Here is a tiny trained network, its code and every weight. The questions are about switching its units off for an input and a target symbol, where a switched-off unit gives its printed mean instead of its output.

import numpy as np


def w(rows, s, z=0):
    codes = np.array(rows[::2]) - 128.0
    scale = np.full(codes.shape[1], s)
    scale[-1] = z or s
    return codes * scale


def norm(h):
    return h / np.sqrt((h * h).mean(-1, keepdims=True) + 1e-5)


def f(y):
    return y / 2 * (1 + np.tanh(0.7978845608 * (y + 0.044715 * y**3)))


def softmax(a):
    e = np.exp(a - a.max(-1, keepdims=True))
    return e / e.sum(-1, keepdims=True)


def log_softmax(a):
    a = a - a.max(-1, keepdims=True)
    return a - np.log(np.exp(a).sum(-1, keepdims=True))


def net(x, mask):
    ids = ['ΘΨβδμξπτ'.index(c) for c in x.split()]
    T = len(ids)
    res = E[ids] + P[:T]
    q, k, v = (norm(res) @ M[0].T for M in (Q, K, V))
    z = softmax(np.where(np.tri(T) > 0, q @ k.T / 4**0.5, -1e9)) @ v
    res = res + np.where(mask[0], z, O[0][:, -1]) @ O[0][:, :-1]
    y = f(norm(res) @ A[0][:, :-1].T + A[0][:, -1])
    res = res + np.where(mask[1:13], y, B[0][:, -1]) @ B[0][:, :-1]
    return log_softmax(norm(res)[-1] @ U[:, :-1].T + U[:, -1])


Q, K, V, O, A, B = {}, {}, {}, {}, {}, {}
E = w([
[236,129,119,124],'Θ',
[100,72,252,81],'Ψ',
[248,105,136,172],'β',
[223,81,102,160],'δ',
[237,150,131,86],'μ',
[238,110,82,137],'ξ',
[138,104,243,105],'π',
[178,58,3,80],'τ',
],0.007)
P = w([
[181,126,147,107],'0',
[79,122,113,130],'1',
[133,65,227,2],'2',
[169,166,192,144],'3',
[36,140,119,137],'4',
[147,95,217,36],'5',
[130,172,207,163],'6',
],0.007)
Q[0] = w([
[3,151,121,52],'h0',
[37,152,119,48],'h0',
[65,135,83,195],'h0',
[78,68,195,117],'h0',
],0.0058)
K[0] = w([
[254,85,143,47],'h0',
[186,174,202,71],'h0',
[189,93,142,157],'h0',
[137,115,170,133],'h0',
],0.007)
V[0] = w([
[52,96,129,43],'h0',
[137,181,222,16],'h0',
[193,143,131,6],'h0',
[100,153,7,2],'h0',
],0.0042)
O[0] = w([
[118,69,101,68,75],'h0',
[64,137,197,149,164],'h0',
[2,178,159,143,254],'h0',
[54,160,125,91,120],'h0',
],0.0078,0.0033)
A[0] = w([
[96,137,169,128,111],'n0',
[122,147,127,196,177],'n1',
[170,40,98,148,145],'n2',
[191,126,128,161,170],'n3',
[136,196,141,147,223],'n4',
[145,58,169,42,170],'n5',
[147,207,54,139,148],'n6',
[184,177,153,100,123],'n7',
[147,1,192,138,157],'n8',
[74,74,197,106,162],'n9',
[88,189,144,89,188],'n10',
[148,77,183,110,252],'n11',
],0.0084,0.0024)
B[0] = w([
[186,115,86,121,168],'n0',
[105,113,199,144,162],'n1',
[152,171,117,140,154],'n2',
[78,170,122,73,200],'n3',
[78,3,136,158,219],'n4',
[92,190,144,151,238],'n5',
[145,70,207,91,173],'n6',
[110,111,55,97,211],'n7',
[68,167,135,91,220],'n8',
[203,215,126,83,237],'n9',
[126,132,76,213,205],'n10',
[97,176,42,94,254],'n11',
],0.0056,0.0039)
U = w([
[96,55,170,190,4],'Θ',
[70,205,112,42,125],'Ψ',
[218,127,170,180,32],'β',
[217,154,83,110,250],'δ',
[67,130,153,254,147],'μ',
[145,20,195,89,127],'ξ',
[101,202,133,83,147],'π',
[52,71,44,76,158],'τ',
],0.0099,0.0019)

Each question gives the input, a string of symbols that net reads in full, and the target symbol t.
The units are the heads (4 rows each of Q, K, V and O) and the neurons (one row each of A and B). Each row of codes is followed by its name. A weight is (code - 128) times the scale printed after its matrix; where a second scale follows, it is the last column's (O, A, B and U).
mask holds one flag per unit, heads first, then neurons. A switched-off unit (its flag False) gives its mean, the last column of its rows in O or B, instead of its output. The means were averaged over made-up inputs and are rounded, as every weight is.
A unit's drop is (log p(t) with every unit on - log p(t) with that unit switched off) / (log p(t) with every unit on - log p(t) with every unit switched off).
The circuit of an input: a set's keep is (log p(t) with only the set's units on - log p(t) with every unit switched off) / (log p(t) with every unit on - log p(t) with every unit switched off). Starting from the 12 units with the biggest drops (on a tie, the unit counted first), units are removed one at a time, each time the one whose removal leaves the highest keep (on an exact tie, the one counted first), for as long as the keep stays at least 0.8.
units of the circuit, in order: the units of the circuit, biggest drop first
most important unit: the unit with the biggest drop
k most important neurons: the k neurons with the biggest drops, biggest first
drop of u: that unit's drop, to one decimal
input π τ δ δ, target τ: units of the circuit, in order	(h0; n9)
input Ψ μ μ π ξ Ψ μ, target ξ: 2 most important neurons	(n4; n5)
input τ Ψ μ ξ β, target β: units of the circuit, in order	(h0)
input μ μ β ξ β π μ, target β: 3 most important neurons	(n8; n5; n4)
input Ψ Θ ξ ξ, target Θ: 3 most important neurons	(n4; n9; n5)
input τ δ μ τ, target ξ: 3 most important neurons	(n6; n11; n9)
input μ μ ξ τ, target μ: 3 most important neurons	(n10; n11; n7)
input ξ τ μ Θ β, target β: units of the circuit, in order	(h0; n11)
input τ Ψ Θ δ μ ξ Θ, target μ: 2 most important neurons	(n4; n6)
input δ τ δ Ψ δ τ μ, target δ: 2 most important neurons	(n8; n7)
input μ τ ξ π δ, target δ: 2 most important neurons	(n2; n4)
input Θ ξ β Θ ξ τ Θ, target ξ: drop of n6	0.1
input μ Ψ π π τ ξ μ, target τ: drop of n7	0.9
input Θ Ψ δ Θ, target Ψ: drop of h0	3.5
input ξ Θ Ψ Ψ μ, target μ: most important unit	n10
input ξ μ μ ξ, target μ: drop of h0	1.0
